Below is a small trained network, with its code and all its weights. Each question gives an input and a class and asks what happens when units are switched off, that is, made to give their printed mean instead of their output.

import numpy as np


def w(rows, s, z=0):
    codes = np.array(rows[::2]) - 128.0
    scale = np.full(codes.shape[1], s)
    scale[-1] = z or s
    return codes * scale


def norm(h):
    return h / np.sqrt((h * h).mean(-1, keepdims=True) + 1e-5)


def f(y):
    return np.maximum(y, 0)


def log_softmax(a):
    a = a - a.max(-1, keepdims=True)
    return a - np.log(np.exp(a).sum(-1, keepdims=True))


def net(x, mask):
    res = np.array(x, float).reshape(1, 5) / 4 @ E
    u = 0
    for l in range(3):
        y = f(norm(res) @ A[l][:, :-1].T + A[l][:, -1])
        res = res + np.where(mask[u : u + 4], y, B[l][:, -1]) @ B[l][:, :-1]
        u += 4
    return log_softmax(norm(res)[-1] @ U[:, :-1].T + U[:, -1])


A, B = {}, {}
E = w([
[90,172,218,156,174,41,204,162,246,203,83,144],'x0',
[137,117,140,103,141,142,129,115,135,142,139,133],'x1',
[84,98,204,148,32,246,198,55,109,115,36,135],'x2',
[117,127,133,111,123,125,143,142,117,118,136,131],'x3',
[207,90,255,220,95,99,88,142,5,124,203,142],'x4',
],0.012)
A[0] = w([
[31,106,205,203,29,190,193,59,165,114,83,179,2],'0.n0',
[68,197,205,142,168,39,218,72,200,196,91,98,14],'0.n1',
[183,63,75,112,191,2,134,147,143,131,177,141,65],'0.n2',
[227,69,147,141,99,138,124,129,89,79,170,115,80],'0.n3',
],0.0066,0.0084)
B[0] = w([
[206,151,142,63,167,180,169,225,122,144,60,84,217],'0.n0',
[49,66,105,176,101,154,170,254,179,190,158,243,255],'0.n1',
[179,249,120,137,104,114,123,181,98,108,61,181,225],'0.n2',
[44,53,76,241,153,123,198,119,136,185,175,195,188],'0.n3',
],0.0085,0.0064)
A[1] = w([
[121,111,253,194,125,78,92,143,147,136,124,129,199],'1.n0',
[119,144,153,126,175,123,122,54,154,137,139,110,38],'1.n1',
[91,149,117,95,138,114,116,108,194,117,90,91,4],'1.n2',
[145,129,193,159,104,202,136,134,115,144,102,150,20],'1.n3',
],0.011,0.003)
B[1] = w([
[132,146,113,201,163,133,213,58,108,156,235,166,254],'1.n0',
[131,135,167,104,157,117,127,156,165,46,98,191,128],'1.n1',
[92,80,153,165,91,2,211,99,33,98,151,134,195],'1.n2',
[191,146,226,60,126,30,62,134,117,84,105,52,216],'1.n3',
],0.009,0.0073)
A[2] = w([
[123,116,185,116,90,211,140,108,111,124,7,91,9],'2.n0',
[41,137,40,63,133,123,147,101,185,117,42,119,4],'2.n1',
[166,206,88,132,205,46,45,184,131,142,172,136,55],'2.n2',
[127,86,52,97,82,217,4,106,67,54,125,101,26],'2.n3',
],0.012,0.0032)
B[2] = w([
[183,120,124,79,101,139,79,151,190,65,100,67,190],'2.n0',
[194,113,146,180,126,85,104,55,18,134,248,147,228],'2.n1',
[138,91,148,62,83,196,94,122,154,83,66,61,248],'2.n2',
[60,171,133,168,173,112,185,167,205,194,111,163,206],'2.n3',
],0.016,0.013)
U = w([
[221,110,164,19,99,169,87,133,185,28,52,27,252],'0',
[211,119,127,167,133,110,123,22,14,118,227,137,76],'1',
[57,144,113,133,178,152,212,204,252,237,95,185,51],'2',
],0.012,0.0023)

Each question gives the input, the list of numbers given to net, and the class t.
The units are the neurons (one row each of A and B). Each row of codes is followed by its name. A weight is (code - 128) times the scale printed after its matrix; where a second scale follows, it is the last column's (A, B and U).
mask holds one flag per neuron, layer by layer. A switched-off neuron (its flag False) gives its mean, the last column of its row in B, instead of its output. The means were averaged over made-up inputs and are rounded, as every weight is.
A unit's drop is (log p(t) with every unit on - log p(t) with that unit switched off) / (log p(t) with every unit on - log p(t) with every unit switched off).
The circuit of an input: a set's keep is (log p(t) with only the set's units on - log p(t) with every unit switched off) / (log p(t) with every unit on - log p(t) with every unit switched off). Starting from all 12 units, units are removed one at a time, each time the one whose removal leaves the highest keep (on an exact tie, the one counted first), for as long as the keep stays at least 0.8.
circuit, biggest first: the units of the circuit, biggest drop first
unit that matters most: the unit with the biggest drop
top k neurons: the k neurons with the biggest drops, biggest first
top k neurons in layer l: the k neurons of layer l with the biggest drops, biggest first
drop when u is switched off: that unit's drop, to one decimal
input [8,-8,7,7,-8], class 1: circuit, biggest first => 2.n1
input [8,2,8,-8,2], class 0: top 2 neurons => 0.n0; 1.n3
input [6,3,-6,-8,4], class 0: top 3 neurons in layer 2 => 2.n2; 2.n3; 2.n1
input [-6,8,-5,-7,-5], class 2: top 3 neurons => 2.n3; 1.n3; 2.n0
input [8,-1,-6,3,6], class 2: top 3 neurons => 2.n1; 1.n0; 2.n0
input [3,-2,-2,5,-3], class 1: top 2 neurons => 2.n1; 2.n3
input [6,-8,8,5,7], class 0: top 4 neurons => 0.n0; 2.n1; 1.n3; 2.n0
input [2,1,-2,-4,-3], class 1: top 2 neurons => 2.n1; 1.n3
input [1,4,5,-1,5], class 0: top 3 neurons => 0.n0; 2.n1; 1.n3
input [7,-6,7,-2,3], class 0: top 4 neurons => 0.n0; 1.n3; 2.n3; 2.n0
input [-7,-6,8,-4,2], class 0: top 2 neurons => 2.n0; 1.n3
input [5,1,3,1,3], class 2: top 2 neurons in layer 2 => 2.n1; 2.n2
input [5,-7,-4,7,-5], class 1: top 2 neurons in layer 2 => 2.n1; 2.n3
input [-7,-5,-5,-7,0], class 2: unit that matters most => 2.n3
input [-8,6,-6,5,-7], class 2: drop when 2.n3 is switched off => 1.9
input [-4,6,3,0,-6], class 1: drop when 2.n1 is switched off => 1.6
input [-5,-4,-6,2,-8], class 1: drop when 2.n2 is switched off => 0.0
